B:
0: [  65 -174 -122  132  -27   15  174   38 -109  -25 -182  -70  -73  -39
 -170  -59  -35 -162  253   16   -7]
1: [ 109 -232  220   55 -113  287  256  -92    9 -132 -215  354  -69 -185
 -218  181 -152 -346  -75  202   64]
2: [ -48  106 -121  -63   10  -11   69  -11  118   55  110  -64  -10 -258
  118 -192  244  282  -12   14   97]
3: [   5  245 -270   11  241 -257 -340  -89   49   -1  405 -178  116  -20
  423 -272  325  399 -277  -86   -4]
4: [  97   34   19   11  -21   38  -18 -170   33  -46  146  193   17  -31
   89  -29   96    4 -316  -45   57]
5: [  77   -2 -232  -34   17 -121 -122  -89   57  -47  152  -72  -27  -55
  202  -72  319  174 -233   -6   69]
6: [ 124 -119  356   62 -111  234  251  -24  -53   14 -258  352  -97  125
 -283   84 -312 -479  -59  -11  -71]
7: [  66   30  135  -98  -62   53   31   -6  140   58  -50  -31  -51   24
   -6 -119   80  -38  -50   59   41]
8: [   2  -66   -3   59    3   77  132   54  -15  -20 -141  -31  -51 -164
 -103  -50  -34  -68  234  104   16]
9: [  -6  -97 -280   70   30  -13  121  -30   -6  -63   29  -60  -17 -326
   43  -84  214  169   84   91  103]
10: [ -33  224 -266  -15   38  -52 -161 -217   80  -98  443   21   96 -357
  324 -105  368  482 -235  -47  198]
11: [ -16  129  -46  -80  125  -67  -35    8  140   72  130  -17   13 -127
  220 -206  216  225 -224   32    5]
12: [  33  -48  199 -120  -59  109  198  107   98   96 -253  162 -171   -1
  -88   26  -26 -194 -120   47  -66]
13: [ -34  271 -361 -202   29 -258 -307  -47  181   43  353 -291  -34 -112
  436 -186  581  567 -250 -114  115]
14: [ -13   63  277   99   18  145   43  124 -162  -25 -256  193 -141   81
 -192  169 -398 -376  221  -52 -182]
15: [  88 -160  114  -15 -202  151  121   38  -44  -82 -316   94 -214   26
 -232  243  -96 -348  144   55    0]
16: [  55  -53  -46 -146   -6  -22  105    9  217   90  -16  -74  -42 -119
  109 -207  302  132 -198  129   78]
17: [  57   20 -286  100   51  -93  118 -159  -62   42  241  151   45 -122
  146 -208  232  211 -324 -212   45]
18: [ 121  108 -248  -44   35 -248 -255 -108   50   35  253 -200    9  205
  272 -218  351  209 -296 -168   20]
19: [  65  120  133   95   62   74  -79 -153   17  -57  178   70  128  -45
   39 -158  -66    2  -33   36   60]
20: [  18  256 -340   -1   48 -235 -224 -130  -37   34  383  -63    8   23
  327 -167  345  375 -290 -322   27]
21: [  96  -49  -30  -31  -28  -67   -6   50    5   44 -123  -75 -120  158
   -7  -47   77 -119  -41  -51  -59]
22: [ -17   48 -352  101  107  -62  -25 -156   12 -100  311  -38  110 -391
  225 -175  305  385  -73   37  156]
23: [ 112   -8  -14  204  114  -72  -20  -48 -147   22   28  -24   71  199
  -37 -217 -136 -160   51 -112  -96]
24: [ 121   60   84   11   50  -19  -56 -133    0    8  122  271    1  138
  126  -33   23  -92 -472 -123  -61]
25: [ 177 -214  115  269   -9  182  128 -195 -120 -163  -45  154  119  -28
 -224  -49 -236 -336  114  140   64]
26: [ -26  164 -224  -80  -55  -85 -107  -41   67   -5  172 -148  -61 -167
  176  -74  316  313    4  -82  109]
27: [ -39  148  112 -180  -98   22 -100  151   81   31 -166  -83 -221   23
   13  124   47  -37  115  -12  -46]
28: [ 158  -85  280   89  -37  171  164 -129  -15   -7  -72  311   19   99
 -156  -40 -206 -337 -197    9  -14]
29: [  75  103  -79 -105  -29 -160 -148   24   46   90   23 -141 -113  234
  135 -101  199   38 -158 -166  -52]
30: [  46  -29  126   -9   70  -28  -76  167  -11   19 -243 -112 -123  164
  -42    2 -111 -242  138   83 -150]
31: [ 100   91 -157   40   24 -165 -151  -77   20   50  164 -304   64  164
  102 -320  185  133   67 -106   51]
32: [ -49  158 -373  -61  131 -276 -147   89   39   98  155 -300  -57  -48
  291 -248  374  384  -33 -131  -33]
33: [  26  248  104   14   81  -28 -217  -78  -10  -10  191   91   28   88
  160  -57  -29   33 -179 -119  -55]
34: [ 109  191 -171  -20   23 -152 -296 -248   87  -40  422  -94  114   57
  307 -209  336  297 -344 -120  128]
35: [  49  -14  128   27 -109  164  149  -65   -9  -25  -75  186  -66  -91
 -129   38  -78 -146   11   -4   47]
36: [  18 -113  203  -21 -144  177  171  149   38   -2 -377 -120 -161  -55
 -292   39 -152 -276  473  182   18]
37: [  98  -32  111  166  -96  196  100 -201  -81 -125   50  205   64 -106
 -159   15 -146 -164   73    7  112]
38: [  12  226   90   17 -100   15 -137  -14  -85    4   26  -32  -87  130
  -42   25  -97  -59  184 -213  -27]
39: [  98   19  272   98 -169  230   26 -127 -127 -134  -86  307  -73   58
 -218  232 -287 -360   49  -72   13]
40: [ 136   12  126  -24  -23  -10  -36  -56   85   53   -7  -55    8  190
   -5 -183   33 -112  -99    5    9]
41: [ 124 -106  -88  128   82  -47  107  -81  -21   34   40   -8   71   35
   -3 -265   52  -49  -90   -6    4]
42: [ 134  -33  167  156   51   55  -15  -83  -55  -28  -15    3   87  155
 -106 -167 -190 -241   88   40  -27]
43: [ -66  132  -29  -20   18   61  -18    9   -4  -58   39  138  -88 -245
   85  101   48   98  -31  -10    6]
44: [  45 -167   78  149  -68  153  175   73 -122  -80 -298  -27  -89  -68
 -297   56 -230 -317  454  120  -13]
45: [  30  -31  -82  -46   98  -48   -6   21  142   11   17 -129    9 -143
  132 -189  210  124  -63  177   44]
46: [  98  178    5  119   53  -40  -87 -222  -49   16  315  143  133   97
  122 -218   13   72 -267 -214   22]
47: [  89  -76  148   98 -140  219   17 -118  -81 -199  -96  202  -65  -95
 -178  243 -167 -283  113   88   69]
48: [  88   21 -216  213  171 -124  -65 -150  -86  -23  258  -95  173  -14
  120 -324   87  131  -36  -67   29]
49: [  92 -154  208  160  -59  159  173   56 -132  -37 -316   37  -78   90
 -329   23 -329 -432  370   71  -64]
50: [  68  -64 -432  -82  -24 -191   85  -72   98   82  154 -116  -54 -122
  214 -225  527  332 -307  -99  110]
51: [ 162 -143   77  117   34    5   62  -29  -25   13 -110  -76   36  179
 -120 -203  -92 -247   79   68  -30]
52: [ 119   49  173  147  118   12  -48 -105  -13   22   92  -12  151  160
  -21 -292 -147 -132   -2   19  -28]
53: [ 143  -92  144   96  -52   45   22   -7 -122  -29 -191  108  -96  256
 -164   72 -202 -392   17  -72 -106]
54: [  67  -45  245   -2 -165  127  108  127  -58   33 -356  -16 -192  194
 -294   86 -244 -394  331  -28  -79]
55: [ 136 -104 -385   24   75 -169   61 -210   29   11  270  165   32  -93
  279 -172  443  236 -649 -123   70]
56: [  32  340    4   66  160 -231 -266   19  -91  161  206 -176   48  380
  172 -329  -39   81  -24 -340 -173]
57: [  50  -18  -22  140   54   16  -54  -23 -145 -102  -35   95  -44    2
  -26   82 -111 -164   42  -26  -73]
58: [  28   -1 -233   66  -78  -31  -60  -61 -106 -111   40  -46  -89 -105
   18   86  128   52  108  -89   59]
59: [  47   90   -8    8  -65  -37 -179   19  -69  -55  -44 -106 -112  132
   -8   77  -16  -96  148  -87  -37]
60: [ -23 -115 -292  -60   -1  -68  144  110   63   26 -115 -149 -139 -252
   56  -72  303  164   67   85   40]
61: [ 141 -179  -22  198   14   84  139 -146  -71  -86    3   82   85  -61
 -119 -128  -66 -163   33   85   65]
62: [ 105 -184  -30  -34 -108   15  149   58   -6   22 -248   32 -187   77
 -119   60   59 -223  -35   -4  -33]
63: [  13   34   63    4   48   87  -68  -42   73 -108   39   31   12 -198
   64    4   32   19    4  184   58]
64: [  25  -67  -11  -69   26    6   -4   80  114  -22 -120 -131  -78 -107
   34  -45  126   -8   62  196   21]
65: [ -34   53  295   27   14  152   36  170  -65  -18 -286  103 -145    7
 -171  143 -320 -317  272   65 -146]
66: [  86  -12 -349 -132   72 -276 -103   -5  122   92  128 -157  -80   64
  315 -195  493  256 -424  -83    0]
67: [  73  -44  123  204   65  111   87  -70  -83  -52  -27   38   97  -37
 -145 -159 -218 -184  211   79    4]
68: [  -3  190    2 -182  162 -144 -160   53  236  125  147 -135    2   -5
  321 -267  290  264 -305   57  -27]
69: [  20   20 -369  -17  101 -211   53  -15   23  111  156  -55  -30  -80
  233 -251  371  294 -286 -148   -4]
70: [ 102 -113   29  -65  -37   69  191  -88  147   41  -11  162  -23 -115
   19 -116  173  -13 -313   92   83]
71: [  25  121  258  -26   11   63   -1   68   69   85  -96  -61  -24  100
  -71 -163 -135 -127  155   26  -53]

[ -24 -158  276  294  -34 -217  -85   -9 -427 -192 -145  169   73   76
  -78  127   59 -320  228 -325  150  327   21  110 -247   39]  21
[-161 -136  278  156  -16 -326  -16 -143 -353 -165 -219  149   19  -11
 -159  218    8 -160  235 -352  287   85   83  147 -259  -39]  8
[ 185 -304  -19  -90  -17  171   18  302 -318  175  146  278  197 -202
  141  -79  -91 -209  378    8   24  236    2  309  -84  285]  56
[ -56  173 -298 -189   76  110  240  -85  327   40  -60 -294  -17  -20
   -6  119   54  113 -190   -3   89 -219 -166 -141   56 -308]  10
[  21  151  -19 -147   25  -43  -35 -216   32 -149 -222  -41    9  139
   -8   90   95  271 -253  -89  -80 -203 -220  -33  138  -99]  16
[ -26  -89 -203    1  165  -19  -95   -1   82  139  -54   21  -94   71
   79  -54  -30  238   28  144   38  -72  -47    2  129  114]  28
[ -60 -206 -132  -54    6  -69  -69   33 -131  139    8  174    2  174
  -40  -68  -59  -75   63   72  -41   87  -78  104  -15  243]  69
[ 178   78 -467 -618   -7  231  223  -24  622  125  317 -165  182  -96
  172  109  -40  260 -431  192 -153 -494 -235 -105  359  -70]  3
[-110 -141    7  -59    2 -319  -79 -115  -17    2  -29   91  -39   -5
  -49   91  -70  -22   74  -78  114   -9   94    4  -64   58]  44
[  27 -102  192 -115  -31   -6  -40    0 -490  -15 -256  267   80  -98
  -32   -8  -17   56  273 -157   49   58  -68  340 -113  128]  68
[  25  -94 -125 -107  -45  -40  -77    6  -82   48   -2  107   32  193
   -2  -77   -6  -92  -75   47 -165  115 -147   19   29  161]  66
[-158 -145  293  336  -31 -321  -28  -41 -458 -158 -233  111  -12   20
 -159  143   38 -391  340 -374  279  379  111   96 -390  -66]  5
[  44  146 -418 -500  -14    5   27 -226  557   23  119 -144   34  247
   46   56   18  334 -621  194 -288 -460 -304 -225  385  -27]  60
[ -27 -268  187   66   57 -188 -134   40 -391   46 -125  297   13 -154
   16   18  -88   18  415 -112  203  118  138  275 -128  218]  65
[ -16  199 -354 -125  135   51  193 -158  597  -49   58 -377   -7   64
   62  226   88  214 -401   11   89 -358 -174 -302  211 -333]  37
[  27  -90 -101   40    2   -5   69   12   55  -51  104   -2  116  138
   -5  137   49 -185  -98 -101   42   37 -125  -38   -1    4]  53
[-112 -206  -40  283  141 -174  -84   18  -78   44  -38   57  -71  107
  -13   58  -15  -75  184  -49  218  140   67    2  -82   92]  17
[ -55 -279  -70  158   13   10  -15  262 -410  243  -49  165  -36  -16
  -18 -190  -75 -385  467   35   87  500   58  190 -285  201]  20
[  15  -59  -99 -265  -10   41  154  -31   61   25   46   32  134  -85
   -1  151  -25   51  -30  -76   85 -221 -104  112   35  -22]  52
[ 101  -10 -178   70  185   76   47   49  276    4   81 -146   31  -98
  185  128   30  156  -24    5  156 -108  -23 -105  142  -99]  46
[-140  -61  109  271   69 -104   22  -37 -311  -78 -263   22  -44   92
 -115   97   70 -136  205 -228  233  181  -34   84 -215  -77]  35
[ -47  106 -553 -353   71   94  130  -49  531  230   96 -266  -93  109
   53  -68  -29  184 -328  285 -126 -231 -178 -234  208 -109]  47
[  77  138 -294   70  187  103  101  -31  467  -48   64 -324   -6   40
  153  154  102  158 -257   19   89 -151 -129 -278  194 -251]  39
[-135 -197  -23  -88  -68 -137   42  -13 -229   80  -39  172   40   93
 -143   37  -59 -218  133  -85   70   86  -37  158 -170  128]  49
[-161 -287   91  -56 -103 -233  -54   26 -473  125 -119  305    0   40
 -167  -60 -108 -289  346  -96   72  257   54  263 -280  237]  51
[ -18    6  -65  171  153  -70  -18  -46   91  -52 -100 -108  -55   20
   61  105   56  100   12  -70  159   -1  -19  -96   25 -111]  4
[ 301  233 -359 -190  118  296  152   12  622  -87  205 -346  146  -57
  295  148  126  240 -449   69 -108 -274 -251 -287  367 -267]  38
[-140 -170   84 -187  -55 -250  -98  -83 -362   97 -223  257  -55  -34
 -114  -68 -106   22  254  -51   42   56   45  240 -156  176]  45
[  18   42 -159 -207  104  -37  -94  -90  108   85 -144  -18  -89  -33
   97  -64  -29  366  -52  128  -49 -159  -64   -8  167   23]  2
[  48   21 -414 -330  134  114   25  -23  409  204   79 -109  -37   -5
  148  -49  -52  383 -207  273  -79 -313 -131  -86  297   30]  43
[ -24  -27 -203  -31   51 -132 -168  -58   78   73  -64   -5 -119  221
   34 -126   -2   71 -126  144 -151   98  -88 -128   96  105]  50
[ 152  195 -352 -356  170   89   94 -137  698   -6  128 -293   34 -169
  242  178   23  534 -390  124   17 -545 -111 -241  407 -230]  19
